(in the rows, 128 means zero)
Each row of numbers stands for one node and depends on some of the facts below. Use the named rows to name the rest.

There are 3 kinds of fact about the nodes: χ, μ, γ.
j10: χ b; γ ristar
j111: χ c; γ ristar
j113: χ b; μ j590,j410,j308,j651; γ dotrar
j117: χ c; μ j989,j711,j869; γ flazir
j131: χ c; μ j181,j66,j597; γ ristar
j132: χ a; μ j447,j883,j809; γ dotrar
j136: χ a; μ j287,j10,j63,j449,j814; γ flazir
j137: χ a; γ dotrar
j143: χ c; γ flazir
j160: χ a; μ j723,j36,j797,j293,j658,j481; γ flazir
j164: χ a; μ j370; γ ristar
j175: χ b; γ dotrar
j181: χ a; γ ristar
j189: χ c; γ flazir
j198: χ c; γ ristar
j213: χ c; γ dotrar
j229: χ c; μ j883,j443; γ dotrar
j230: χ b; γ flazir
j255: χ c; μ j999,j658,j721,j952; γ flazir
j258: χ a; γ ristar
j263: χ b; γ flazir
j271: χ c; γ ristar
j28: χ a; μ j137,j94,j709,j658; γ ristar
j281: χ b; μ j181,j44; γ flazir
j283: χ a; γ flazir
j287: χ a; γ ristar
j290: χ c; μ j999,j63,j271,j945; γ flazir
j293: χ b; γ flazir
j308: χ a; γ dotrar
j309: χ c; γ dotrar
j323: χ a; γ ristar
j324: χ a; γ dotrar
j342: χ b; γ dotrar
j343: χ a; γ flazir
j351: χ a; γ ristar
j36: χ b; γ flazir
j369: χ c; μ j44; γ dotrar
j370: χ a; γ ristar
j380: χ a; γ dotrar
j394: χ c; γ ristar
j410: χ b; γ flazir
j42: χ c; γ ristar
j43: χ a; μ j42,j995,j10,j705,j380,j560,j461; γ ristar
j430: χ c; γ ristar
j44: χ a; γ dotrar
j442: χ b; μ j884,j287,j342,j47,j560; γ flazir
j443: χ b; γ ristar
j446: χ a; γ flazir
j447: χ b; γ dotrar
j449: χ a; γ dotrar
j459: χ c; μ j42,j63,j343; γ dotrar
j46: χ c; μ j70,j181,j999,j931,j483,j926; γ ristar
j461: χ a; γ ristar
j464: χ a; μ j995,j342,j483; γ dotrar
j47: χ c; γ dotrar
j481: χ c; γ ristar
j483: χ b; γ flazir
j486: χ c; γ dotrar
j488: χ b; μ j198,j324,j230; γ dotrar
j489: χ c; γ dotrar
j510: χ c; γ ristar
j511: χ a; μ j642,j560,j175; γ dotrar
j517: χ b; μ j830,j63,j213; γ ristar
j518: χ c; μ j510,j728,j583,j814; γ ristar
j538: χ c; μ j552,j446,j230,j308; γ dotrar
j54: χ c; μ j697,j741,j351; γ dotrar
j55: χ a; μ j70,j10,j684,j883; γ dotrar
j550: χ b; γ flazir
j552: χ b; γ dotrar
j560: χ c; γ flazir
j566: χ a; μ j370,j410,j560; γ flazir
j583: χ c; γ flazir
j584: χ b; μ j63,j642,j825,j734,j986,j111; γ dotrar
j587: χ a; γ flazir
j590: χ b; γ flazir
j594: χ a; μ j263,j143; γ dotrar
j597: χ a; γ flazir
j608: χ c; μ j489,j550,j394; γ dotrar
j61: χ b; γ flazir
j610: χ b; μ j189,j728,j483; γ dotrar
j619: χ b; μ j698,j797,j94,j44,j587,j213; γ flazir
j62: χ c; μ j550; γ ristar
j629: χ b; γ flazir
j63: χ b; γ dotrar
j642: χ a; γ dotrar
j651: χ a; γ ristar
j658: χ c; γ flazir
j66: χ c; γ flazir
j684: χ a; γ ristar
j697: χ c; γ flazir
j698: χ c; γ flazir
j70: χ b; γ ristar
j705: χ b; γ flazir
j709: χ b; γ ristar
j711: χ c; γ ristar
j721: χ a; γ ristar
j723: χ c; γ ristar
j728: χ c; γ ristar
j729: χ a; μ j989,j550,j293,j143; γ dotrar
j734: χ a; γ dotrar
j741: χ c; γ dotrar
j78: χ a; μ j791,j825; γ flazir
j782: χ b; μ j489,j66,j711,j61,j560; γ ristar
j791: χ a; γ dotrar
j796: χ c; μ j137,j95; γ flazir
j797: χ b; γ dotrar
j804: χ b; μ j430,j489; γ flazir
j809: χ b; γ flazir
j814: χ b; γ dotrar
j825: χ c; γ flazir
j827: χ a; μ j410,j629,j308,j809; γ ristar
j828: χ c; μ j884,j66,j486; γ dotrar
j830: χ a; γ ristar
j833: χ a; μ j189,j198,j741,j447,j213; γ dotrar
j853: χ b; μ j263,j705,j587; γ dotrar
j858: χ a; γ flazir
j860: χ b; γ dotrar
j869: χ c; γ ristar
j883: χ b; γ dotrar
j884: χ c; γ ristar
j895: χ b; μ j830,j741,j449,j66,j213,j111; γ dotrar
j91: χ b; μ j590,j323; γ ristar
j924: χ b; μ j70,j198,j342,j258,j952; γ flazir
j926: χ c; γ flazir
j931: χ a; γ ristar
j933: χ b; γ ristar
j94: χ c; γ flazir
j944: χ b; μ j42,j560; γ ristar
j945: χ a; γ dotrar
j95: χ a; γ flazir
j952: χ c; γ dotrar
j968: χ c; μ j860,j323,j309,j198,j258,j394; γ ristar
j971: χ a; μ j552,j883,j283,j858; γ flazir
j977: χ a; μ j309,j711,j293,j343; γ flazir
j986: χ c; γ flazir
j987: χ b; μ j933,j36,j258; γ dotrar
j989: χ c; γ ristar
j995: χ c; γ dotrar
j999: χ a; γ dotrar

Known rows:
j858: 119 135 134 136 146 88 113 100 144 144 120 133 131 101 141 137 119 127
 95 128 124 104 137 112 117 43 108 131 114 141 158 147 161 123 124 89 86
 175 154 114 119 72 119 139 77 121 178 89 164 141
j741: 127 133 97 131 128 140 125 105 126 133 132 165 148 109 134 129 106 107
 121 127 145 113 125 144 147 206 132 103 149 119 148 112 145 121 147 125
 166 131 146 110 134 206 139 126 134 148 117 136 121 109
j804: 134 139 188 141 124 138 126 120 156 149 104 132 143 115 150 102 125 129
 159 151 130 137 134 120 126 86 99 119 102 99 146 136 116 143 155 126
 106 193 133 126 94 45 126 109 139 131 175 109 158 141
j583: 122 122 136 139 98 103 140 73 137 137 107 141 145 112 135 108 114 126
 126 146 137 113 157 136 138 164 101 138 157 120 138 155 137 100 181 84
 120 143 158 109 125 100 127 119 105 125 163 114 136 136
j483: 112 126 153 139 156 128 171 117 155 150 103 130 141 119 147 89 119 120
 116 148 143 133 145 105 137 95 101 91 109 105 155 154 127 129 188 76
 109 157 119 121 97 94 130 93 128 124 179 100 155 137
j464: 128 159 127 132 144 137 118 175 129 150 110 154 133 84 148 144 117 93
 102 134 130 134 126 110 115 74 142 98 124 150 168 117 176 164 90 142
 121 92 141 118 114 127 140 174 132 134 99 126 136 135
j594: 141 170 121 133 137 129 84 174 136 142 121 147 132 91 146 146 120 120
 116 123 114 125 124 119 114 81 138 119 119 140 164 112 167 174 66 160
 148 114 149 123 119 146 136 156 129 137 100 124 137 148
j944: 120 126 164 143 160 140 152 186 160 119 97 100 146 135 128 114 140 80
 149 142 151 137 108 125 137 139 108 103 99 101 152 129 155 140 122 159
 163 125 77 145 98 74 119 142 173 107 134 121 132 125
j47: 131 134 113 137 116 132 126 126 135 134 111 159 147 101 136 132 102 110
 130 139 139 117 126 132 152 184 130 105 145 126 146 135 158 131 160 127
 168 93 147 114 124 186 143 146 136 155 96 141 112 134
j952: 131 138 87 137 132 136 131 79 117 135 125 162 143 108 134 117 104 108
 118 131 140 134 141 127 147 168 131 97 154 122 142 138 149 140 161 131
 162 104 115 111 131 190 141 128 144 150 105 140 118 135
j830: 101 132 117 133 186 125 130 164 148 116 131 105 144 117 140 138 136 86
 107 116 147 104 125 140 115 113 133 111 96 124 183 120 182 120 80 125
 150 122 128 134 138 118 111 150 103 83 138 114 139 105
j517: 122 128 169 137 155 158 150 195 147 124 108 110 148 134 123 103 145 80
 135 131 152 148 112 140 127 152 112 98 115 87 159 117 145 133 105 167
 158 163 80 139 102 81 117 132 182 99 145 121 137 102
j410: 124 121 159 143 152 114 143 103 167 138 110 121 140 125 133 115 116 130
 126 139 139 115 120 110 142 89 89 117 96 100 143 136 123 127 167 91 121
 200 119 123 92 85 121 104 120 144 187 90 165 140
j113: 154 145 149 135 147 156 112 165 143 137 108 145 136 117 128 131 116 101
 133 132 141 140 95 110 136 112 118 92 112 103 136 99 131 164 110 171
 144 173 90 124 80 119 138 144 183 166 131 131 145 119
j590: 126 125 158 142 152 122 132 89 159 139 120 127 138 127 139 109 117 133
 126 138 135 113 124 113 143 71 94 108 100 96 142 138 117 127 179 102
 107 206 116 121 95 72 123 99 121 141 192 98 164 135
j131: 125 126 131 140 112 125 143 126 124 111 103 115 149 128 122 106 134 80
 141 134 147 140 139 155 131 190 117 132 151 111 137 148 162 116 121 171
 161 109 106 131 137 78 118 163 153 100 121 136 109 115
j597: 112 141 140 134 141 108 114 115 147 151 114 129 135 91 155 130 123 127
 103 134 120 109 152 120 114 59 119 129 113 141 175 146 157 128 117 79
 97 147 172 116 121 82 122 127 81 108 168 98 158 145
j884: 110 117 114 142 143 114 152 105 142 105 113 116 154 127 123 118 121 91
 141 136 158 114 138 150 149 181 117 121 131 109 144 147 170 103 149 142
 175 87 111 132 140 130 119 150 128 105 121 131 117 125
j828: 143 144 133 134 93 140 114 137 124 138 107 158 148 99 129 128 109 104
 142 141 140 138 129 141 134 193 127 112 156 119 137 117 148 139 125 157
 160 108 142 114 124 151 143 156 151 151 102 148 112 127
j10: 106 115 136 143 191 137 178 179 164 115 111 104 148 142 127 107 132 81
 126 137 160 125 116 118 148 137 112 85 84 101 157 136 160 127 145 127
 168 128 69 141 103 115 118 125 150 106 140 112 138 119
j117: 141 137 159 142 73 108 106 58 135 138 105 134 145 104 138 111 115 141
 162 146 120 128 158 147 126 142 101 155 152 118 129 155 133 123 149 127
 117 153 168 118 127 51 123 132 116 131 156 124 134 152

Which node is each row?
No name comes twice in this set of rows, the named rows included.
123 133 173 142 141 135 139 121 171 148 109 128 146 113 150 104 121 136
 148 149 135 117 136 119 137 107 99 112 95 94 148 136 120 132 167 96 120
 181 135 126 97 78 126 94 121 130 174 107 159 146 -> j61
127 131 149 143 175 150 141 140 148 111 118 111 144 140 128 109 135 78
 150 134 150 136 112 136 136 96 113 95 100 84 139 131 140 140 131 190
 137 161 57 141 103 59 115 145 176 113 147 124 140 106 -> j91
124 130 125 145 121 120 120 91 131 102 123 114 150 132 125 109 124 97
 162 132 141 126 138 161 135 151 117 130 135 100 127 145 159 119 123 181
 165 111 103 134 141 83 112 159 142 107 120 137 116 131 -> j62
123 125 131 140 105 120 159 123 112 113 97 117 148 126 120 101 133 74
 131 139 146 155 146 146 132 163 116 119 159 119 136 156 165 120 130 172
 146 93 78 129 131 68 120 169 164 99 115 138 110 119 -> j46
124 136 174 142 153 156 143 183 158 118 104 105 147 129 131 106 138 87
 165 144 145 144 114 141 130 123 115 100 94 87 147 128 147 143 119 182
 151 140 75 145 103 56 119 148 171 108 133 129 134 118 -> j782
155 139 114 135 102 123 111 103 115 130 113 158 137 112 114 135 105 98
 122 125 133 131 113 134 137 163 121 119 164 126 119 122 145 137 116 174
 150 139 114 110 118 141 137 166 161 167 116 139 116 117 -> j538
134 150 118 136 170 161 130 165 148 145 135 151 135 123 146 103 119 123
 123 125 130 138 112 113 136 137 129 84 117 100 157 108 138 169 116 134
 189 155 101 123 97 186 138 91 167 146 120 123 139 133 -> j797
131 159 163 137 115 113 100 117 143 147 113 126 134 88 154 127 122 138
 138 142 110 128 153 127 103 53 120 139 117 135 160 138 150 146 96 131
 87 164 164 123 122 30 118 149 88 114 161 103 157 153 -> j977
106 118 95 141 158 121 149 65 128 101 132 116 152 134 125 115 116 86 132
 127 155 116 141 150 152 154 120 112 134 99 137 148 160 102 167 149 148
 111 91 126 145 128 117 145 130 104 133 130 123 110 -> j198
131 133 200 141 109 137 147 155 156 152 84 127 142 110 144 101 130 120
 146 157 133 143 135 118 126 107 95 110 115 110 150 139 121 139 151 109
 100 168 126 124 86 30 128 122 147 131 170 108 150 140 -> j442
143 155 119 130 145 126 100 158 124 145 120 150 128 94 136 153 117 91 91
 120 132 129 108 114 112 75 139 108 126 145 163 106 166 155 80 158 122
 132 125 114 108 124 135 178 132 146 116 122 141 116 -> j132
133 142 168 137 107 91 95 135 152 146 96 127 134 92 138 143 124 127 113
 137 121 116 136 117 110 53 105 146 113 150 159 139 157 133 100 107 92
 162 168 119 108 37 118 162 95 123 165 99 156 150 -> j566
128 134 128 142 111 134 130 70 116 103 119 120 149 128 122 111 125 82
 161 137 141 141 144 158 134 138 118 125 144 103 125 149 158 122 126 205
 136 116 84 132 137 53 115 171 153 109 126 143 119 117 -> j968
126 144 172 132 106 110 115 165 140 153 94 127 135 88 146 131 130 111
 114 142 120 126 148 121 103 78 113 135 126 145 173 140 162 128 98 97 82
 140 173 116 112 42 122 151 97 110 165 102 151 138 -> j136

Now the same nodes, written a new way:
Some nodes and their rows:
j95: 149 171 101 150 136 138 133 93 120 88 107 98 118 156 108
j619: 122 137 147 107 111 145 123 91 76 67 85 92 144 129 122
j698: 86 170 104 126 117 144 131 102 68 121 109 106 144 170 124
j481: 83 115 72 101 150 127 148 169 87 134 103 106 124 154 116
j78: 139 167 105 150 111 118 132 103 130 70 95 127 139 147 100
j995: 109 111 122 129 105 140 125 139 107 173 155 167 140 118 142
j54: 86 116 121 109 116 111 111 120 118 136 156 168 165 124 128
j642: 162 119 109 133 129 103 129 122 157 134 144 185 118 97 119
j809: 129 152 158 96 94 147 139 124 115 122 107 95 114 133 114
j308: 164 127 125 129 138 118 125 152 178 151 158 157 125 107 119
j971: 146 156 116 156 96 134 127 119 142 84 119 101 151 156 108
j293: 117 149 165 101 116 145 150 99 83 106 80 97 93 143 123
j461: 150 107 65 140 121 121 153 188 131 111 98 131 110 118 114
j560: 92 168 119 136 86 143 148 125 88 149 109 127 124 177 125
j255: 79 163 115 137 91 150 125 97 83 97 117 103 156 172 128
j986: 88 170 100 127 97 121 132 106 87 124 109 136 138 174 112
j711: 77 113 86 101 127 118 163 181 100 146 97 128 106 159 123
j309: 90 121 145 111 123 120 130 126 124 166 149 157 130 132 135
j968: 59 98 95 104 111 124 144 178 113 116 106 98 148 165 119
j610: 126 89 162 94 89 132 119 122 115 115 139 138 139 78 136
j590: 119 145 166 92 100 146 146 126 112 117 105 95 107 139 116

Rows to name:
No name comes twice in this set of rows, the named rows included.
142 107 111 136 118 109 110 117 168 104 153 153 148 105 117 -> j833
110 133 175 109 84 139 147 106 95 84 80 107 122 141 124 -> j804
140 100 161 87 117 122 133 133 109 143 128 176 118 77 138 -> j175
131 87 183 86 105 134 125 155 136 126 144 153 150 89 131 -> j113
92 167 129 130 112 143 147 111 85 130 101 112 128 182 128 -> j143
122 96 92 70 154 135 143 164 85 106 91 90 111 109 116 -> j709
148 123 123 128 127 111 125 127 171 134 157 146 122 114 127 -> j324
77 155 145 145 90 136 143 105 92 101 95 113 150 181 123 -> j117
83 168 109 126 118 144 124 100 75 101 110 105 158 174 119 -> j796
143 92 76 145 108 124 154 185 128 81 92 130 142 126 116 -> j43
82 108 160 117 110 120 135 129 127 142 138 168 152 140 141 -> j608
96 107 112 119 124 130 112 121 101 138 155 162 158 120 136 -> j369
162 113 119 152 123 124 130 139 144 132 143 174 126 101 133 -> j380
103 133 162 110 74 146 134 103 89 84 103 80 134 130 126 -> j924

